Each row is followed by its class.
[ 125  -12    4 -366  459   59   12  160  -64  -47  222  143  -58 -531
  -40 -145  -68 -114  -83 -356  336  -32 -123 -124  194   89 -155   92
  -85   52  248  -65] -> Q465
[ 210   36  -76   99 -138 -405   60  150  179  -69 -181   25  144  459
  101  168   29  -31  -52   -2  163    2   73 -193  176   84  308  150
  209  -21    4 -241] -> Q316
[-166   86   31 -174   22  166  -26    8 -148 -201 -139 -173  -42   92
   39 -374 -200 -619  270  127   79  -36   53 -172   13   88 -121  254
  -18  -77  -68  161] -> Q861
[ 113   -9  101 -178  218  116   72 -245 -156  261    6  268   -4   99
    8  108  -97  -45  265  -99  317   80  -42 -290  404 -207 -222  213
   38  -25 -327 -214] -> Q7
[ -23  -33  200  296  -53 -161  121  118  106   54  102  -21 -200 -501
   33   97  148  238 -243  -52 -237 -274 -194  167 -313  -64  153   30
  195  -94   79   -6] -> Q816
[-290 -174 -106 -312  418 -137 -466   89 -251   30   13  -26   28  -13
 -325 -279   94  -71 -178 -315  203  167 -131  177   13  -12  -43 -124
 -110  536  240  115] -> Q816
[ -49 -138 -166  -45   14   93   48   72   97   77   36  194  -17  121
  180    5  -91  224  -63 -121   20  128  -17  -93  -50   22   68  -45
 -131   77  146   25] -> Q378
[-127 -133  159   70 -131 -162  -47   31 -227 -311   57  -50  463  212
  242  216 -225   51  156  -47 -137   55    8  -15  -29 -144  -20   91
  392  221   46  215] -> Q712
[-295 -102  160 -411   94 -382  156  331 -350   71 -356  190  350 -172
   -4  343   76 -287  212 -298   41 -123   54 -432 -226  -12  -86  360
  493  -57 -129  -41] -> Q824
[  -4  208   81 -283  305  131  -38 -121 -248 -227 -187  201 -352 -244
   35    9  -37 -356   25 -205   -1    1   34 -368 -119 -151   74  376
   25 -241 -196  -90] -> Q316
[-260 -389 -128  326 -128  -33  -43   13 -107  125  165  -66  340  -67
  208   20 -173  543  -46  -14  -13   94 -268  205  102 -309 -110 -174
  314  538   95  330] -> Q7
[-129 -308 -621  218  -25   -8  281  -13  265  660   74  111 -154 -176
  306 -224  -28  630   60  424 -109  116 -452  -64 -803 -180  -38 -481
  -41  171 -150 -162] -> Q824
[-258   47  162 -563  437  362 -130  196 -439 -539    6  231 -310 -490
 -183 -190   52 -638  177 -244  -51 -187  247 -152 -133   71   46  202
  -63  -69  112   11] -> Q465
[  55  120  131  -51  147   76 -141 -122  -73  -57  -51   -8 -173 -224
 -254  -49  109 -208    6 -211  113  119   84   98   83  -84  -45   21
 -126   17  -37   29] -> Q982
[-116   27  -80 -157  206  180 -140 -136 -266  -75 -146 -218  103 -631
  -98  163   35  236  127  -86 -274  205  -82   61 -541  -64  -56 -161
  -78 -116  -80   78] -> Q861
[ -15 -106 -349   96   76   45 -100  -70  -48   87   36  295 -157  362
   20  247   58  197  132  -26  -90  169  -76  -14 -325 -238   -8 -145
  -59  -75 -198 -130] -> Q465
[  44   41  -86   76   39 -128 -107   20  124 -179   86 -338  243 -248
 -366  216   70   62 -218  -92  156  -77  -44  355  -29  207  134 -241
 -104   68  336  -36] -> Q465
[  49  -39   57  223   -7  -71  -29  -79  -66 -187   -7   85   67  433
   98  265 -115   59   86   -4   12    3   29  114  -73  -89  122  142
   23  -41 -142   30] -> Q316
[ 188  141  345   81 -225    3  128  145 -197  -10   -8   89  -50 -275
   59  134   74 -132   60   44 -168 -211  145  -59   -4   35  -28  328
  148 -253 -190  -33] -> Q378
[ 130  -25   98    6 -270  -21   84  141  106   12  -12  335 -102  416
   99 -245  118 -353 -124  147 -118 -138  225   -6  213   41  -77   27
 -195 -165  -37   33] -> Q612
[ -23   -3   91   24  149 -243   38   10   38  139   64 -159  219 -502
 -119  171  208  409 -184 -150  -26   50  -28  227  -18  -12  -82 -196
   10  -26  103   62] -> Q712
[ 266   -1   90 -341  293   68  201   35 -156  -12   35  308  -45 -129
   47 -231 -190 -492 -122  -70  410  -51   43 -245  395   61 -184  218
  -85  -61   93  -88] -> Q712
[ 223  -19 -176  213   98   12  -58  -16  -59   66  313  200 -116  343
  123 -115 -100  243 -141   76 -133   30  -70  245   17  -80  -94 -278
 -136   55  -53  -94] -> Q816
[ -78 -145  -32  351 -380 -160 -184 -109  194  104 -107 -150  154  668
   25  245   99  364  165   52 -378  236  200   36  -43 -149   56 -265
  292  119 -115 -106] -> Q7
[ -32   75  -27 -272  264  144  -69  -86   26 -130   86   66 -107   93
 -315 -120   28 -324   48 -201   43  -11  126  -34  259   59 -135  -84
 -224  -89   69  -20] -> Q378
[  97 -224  116  -86  -75 -324  308   96   71  169   72  141  393  389
  301   75 -323  117   30  -19  195   53   -2 -243  306   78 -136  159
  226  204   94  -63] -> Q982
[-373 -331 -141 -102   44 -246 -280   10 -170  155 -203  -55   57  365
  -88 -211  -54 -232   75 -150   26   15 -199  -33  135 -200 -460  240
  114  207 -184  256] -> Q712
[ 236  118   62   30  231  -52  -86  -11  -20 -106  211  -24   52   56
 -140  143  -32  218  -18  -32   10   43   81  167  -34   90  222 -154
  -45   99   74  -77] -> Q861
[  -7   64   60  -68  304  144   55 -137   52  186  164   22  -85 -702
 -169 -176   15   61  -40 -177  243   25 -208   62 -166  -73 -221 -143
 -286  110   37   47] -> Q7
[-130  149    4  -64   95 -157 -143   54 -200  -42 -137 -173   48 -178
 -170  194   54  -13  -13  -85    8  -20  -61   35 -276   37  128  123
  135   43  -15   59] -> Q816
[ 113   57   46 -133  302   38 -301 -199 -239  136  -52   10 -152  -87
 -179   59   74   95  312 -296 -102  253    3   -1   -4 -205 -218  -66
   -1    5 -364 -351] -> Q465
[ -28 -202 -462   77  -37   78   -5  -19  507  279  242  211 -459  230
  311 -532  -27  309 -166   95  -90  238 -271  164  -21  -82   22 -423
 -359  195  261  -56] -> Q4
[-100   10   59   21  -35  -37   73   16 -163   14  -54  -92  134  -90
   53  176 -171  115  -55  -83  -92   92  -18  -47 -243  -36  143   85
  192  126   37  133] -> Q378
[ 102 -258  -60  231  114 -216  105  -90  139  -47  311   78  319  375
  149  -19 -256  275 -280   10  341  -42 -135  270  570   -7 -226 -107
  -49  252  291  151] -> Q378
[ -88  -52   10 -257  197 -242  222  238 -186  -29   57  -40  292 -275
  -28  -18 -155 -241   83  -72  238 -245 -107 -283   82  138 -322  265
  251   13   52   26] -> Q4
[  99    8  223  -60  128 -222   -9   98   64   -4   42  -68  265   17
 -166   92  -23    4  -61 -180  304  -63   47   59  185  203   38   59
  -34  175  162  -29] -> Q7
[ -29 -146  183 -192  314 -100   43  138   87  -16  378 -363  388 -585
  187 -337 -257  430 -383 -190  189   55 -184  163  272  205    4 -227
  118  550  618  208] -> Q465
[  89  -86  177 -261  241   99  356  -19 -154 -236  327  -33  201 -328
  -90 -178 -339 -350 -125   64  394 -255 -188 -120  591   30   -5  324
   59  132  211  273] -> Q861
[   3  -58   97  246 -410 -188   67   -7  366  262  181   61 -154  476
  356 -308 -118  331 -255    6  -64  292   57  331  736   29 -145 -308
  127  407  481   30] -> Q824
[-407  -58 -143 -322  -38  231 -159   96 -445   72 -207   69 -179 -358
  -15 -174    2 -109  217   60 -399  144   16  -24 -364  -34 -208 -128
  115  153   30   38] -> Q816
[ 151   -4  176  122  206   89  -77  -78 -201 -103  153  -63  350 -107
  -28 -133 -104   30  -97  -23  199  115  143  192  -21  -94   16 -166
 -151  260  -45  182] -> Q7
[ -55  -30 -171 -104   42 -128  189  132  143  234   89   71   66 -346
  212 -122  -54  157 -178  -29  138   11 -180 -178  101   17    0    2
   33   -6  218  -21] -> Q861
[-171   79  132 -101 -195  165  201  -27  -91  109 -249 -381  148 -553
  -95  -21  162 -133   31  178 -149  107  104   25 -233   47   84  -83
   76 -180   -6  155] -> Q4
[ -99  -21 -100 -233  107   -6 -103   19 -139 -102  -62 -104   26    9
 -212  -94  -91 -458   30 -207  213   86  -15   51  162   42 -186   28
   19  102  151   55] -> Q612
[ 293  -82  -14  158 -148 -219  360  166  317  111  321  168  -50  -67
  276 -299  -90   10 -390  164   81 -208 -197  130  203   22  185  -86
  -61   47  193  -62] -> Q982
[ 152  247  534 -384  323  133  208   15   66  301  -55   61  -91  -92
    8   26 -142   63  163 -322  412 -111  242 -506  675  291  -91  406
  155   37  -50 -171] -> Q7
[ 220  131  233  248 -264    3  294 -132  227  161 -128   29   34  -86
   52  108  125  -14 -167  191  -12  -78  258   58  -73   16   12  -25
 -175 -339 -143  -15] -> Q612
[ -70  -84  -48   78 -142 -117    0   71   84  319  -43  -26  102  213
  198 -124  -79   77  107   20  103  150  -58  106  101   15 -145  -88
  103  178   57    3] -> Q816
[  46    6  -14  -82  182   85   64 -101 -108  -29  -35  -70  163 -380
 -202  167 -153   55   97 -180  204  163  -56 -134  -84  -16   -9    4
  -12  131   75  -37] -> Q712
[  55  -63  -43    3  326 -162  -83    2 -121   98  177  184   99  196
 -111   37  -94   29  127 -100  134  -75 -169  -71  -25  -92 -231   38
   27   87 -151  -23] -> Q861
[ -99  -57  176  -66  145 -167   50  112 -159   25  150  298   97   73
   95  -35    1  -74   26   76 -225 -243  -32 -162 -296 -151    5  163
   79  -59 -230  127] -> Q982
[ -15   38  -95 -117  140  -66  -41  -12  -35   70   -2  149   36 -378
 -115  280   41  162  -10 -288  151  113  -76  -12   22  -71  -45  -39
   33   66  150  -86] -> Q612
[   2   12   74 -182 -185  287 -326   43 -419 -223 -255  147  -15  481
   12  189   88 -286  471  101 -287  -37  335   91   19   81 -270  115
  -14 -223 -353   17] -> Q7
[ -93  -72 -164   66   54  227 -103   -5  146   15  -26 -382  -18 -386
  -81 -260   57  351 -116  161 -178  161 -100  222 -443  151  168 -379
 -228  158  241  227] -> Q612
[  57 -110  -72  -24  234 -108   -2 -267   -1  460   53   71   73  469
   31  156 -333  413  166  -91  259  334 -210 -149   83 -128 -147   32
   78  361 -137  -64] -> Q861
[  89  134   10 -137 -101   38   92   35  148   95 -160 -177    9 -341
   90  -55  -89  -43   -1 -176  302  107   71 -101  335  198  -53  112
   -2   14  188 -118] -> Q824
[ 269  -43   26  -77  382   43  -40   19  128  170  116  -27  -10  213
    5 -450 -222  -22   67   96  396  -39  -98  -95  265  256 -266  -17
 -172  205   71  -71] -> Q465
[-242  -60  -25 -341  624  220 -153   78 -380 -394   60 -151   51 -899
 -280  -85   32  160 -226 -268 -139  -64   46  106 -216   98  184 -187
 -126  106  292   71] -> Q378
[-110 -212  218   93   29  -64  -72  -57  -32   84   51  122  104  377
  207   50  -60  207  237 -162 -223   38   97   96   77 -213  -79   43
  105   67 -271   32] -> Q378
[ -25   40 -189 -200  199  200   76   46   13    0   92 -106  127 -139
 -111 -202 -110  -50   51  127  114   18   96   13   69  233  -58 -272
 -126   76  230   51] -> Q378
[  53  112  128 -113   25  284   26  -59   22  -40  -29    9  -62   39
  267 -168  -86   54   83    8  -92  132  200 -110  170   20  195  -24
  -14  -16   -9   20] -> Q378
[ 273  -38  261   42  -81  -89 -331   31  -98 -504 -151 -199  424  778
  -82  230   75   42   24   61   50  -61  421  141  114  375  177   47
 -139   84  -37  -59] -> Q378
[-293 -187 -339  116   32  336 -278 -107 -309 -400 -166 -342   79 -356
 -156   27 -149  -16   34   47 -128  140 -129  238 -475 -106  -95  -89
  -65  121  120  459] -> Q712
[ 103   42   74 -163   12  211  -59  -46 -317 -171 -145   62   39  -94
 -143  112  -24 -418  193   14   69   -5  174 -117  -81  -22   28  156
    6 -101 -171  -87] -> Q861
[-165  -33 -213   88 -109 -215  -34   67  117  110  114 -148  286 -335
 -150  -31   23  212 -228  -16   81  172 -134  235   -7   -3   72 -291
  -66  300  393  153] -> Q982
[-245 -127  -80  -18 -189 -187  -24 -155    1  286 -185  118  -71  144
  184  -25 -163  215  291 -174 -280  270 -132 -260   20 -268 -465   46
  222  181 -186 -111] -> Q824
[ -33  -56   77   17 -181 -131  109  -90  413  279   33  156   63  415
  454 -128 -389   42   62 -334  377   51 -103 -198  806  -36 -305  293
   58  189  122  -21] -> Q378
[-143  -95 -159 -175  159  -83  138 -186  -90  118  -91 -122  420 -530
  -62  213  -25  149   -6 -174  193  184  -22  -51    0 -164 -317 -171
   52   27    5   -1] -> Q4
[  95   34  231  136  -37  120 -112  -23  -11    6  -16   49  143  218
   66  187   35  268   56 -112  -16  112  304  129   92    9  108  -79
  -24   93  -51   41] -> Q4
[-354 -301 -347 -171   10  -55  -30  110 -118  109 -107  162   65 -492
  194   21   91  188  -66 -187 -105  147 -237  -72 -150 -250 -161  -14
   66    4   98   90] -> Q316
[  55   55   58  -74  146  -79  227   75  223   87  182 -165  158 -212
  -11 -218 -175   83 -113  -39  196 -111 -131   32  273  219  -24 -158
   18  179  297   31] -> Q824
[ 123   43 -158 -213  139 -132   29   44   58   82   -1  318  141  226
  366  119 -182  193  132 -288  256  254   12 -170  208   29 -113  -61
   17  120  105 -217] -> Q378
[-250    3  137 -326   29   -8  -35   17 -117  137 -288  -60   87  -13
 -120    9  -43 -305  317 -221  133  120   61 -310  128   27  -67  241
  185   86  -59  -40] -> Q982
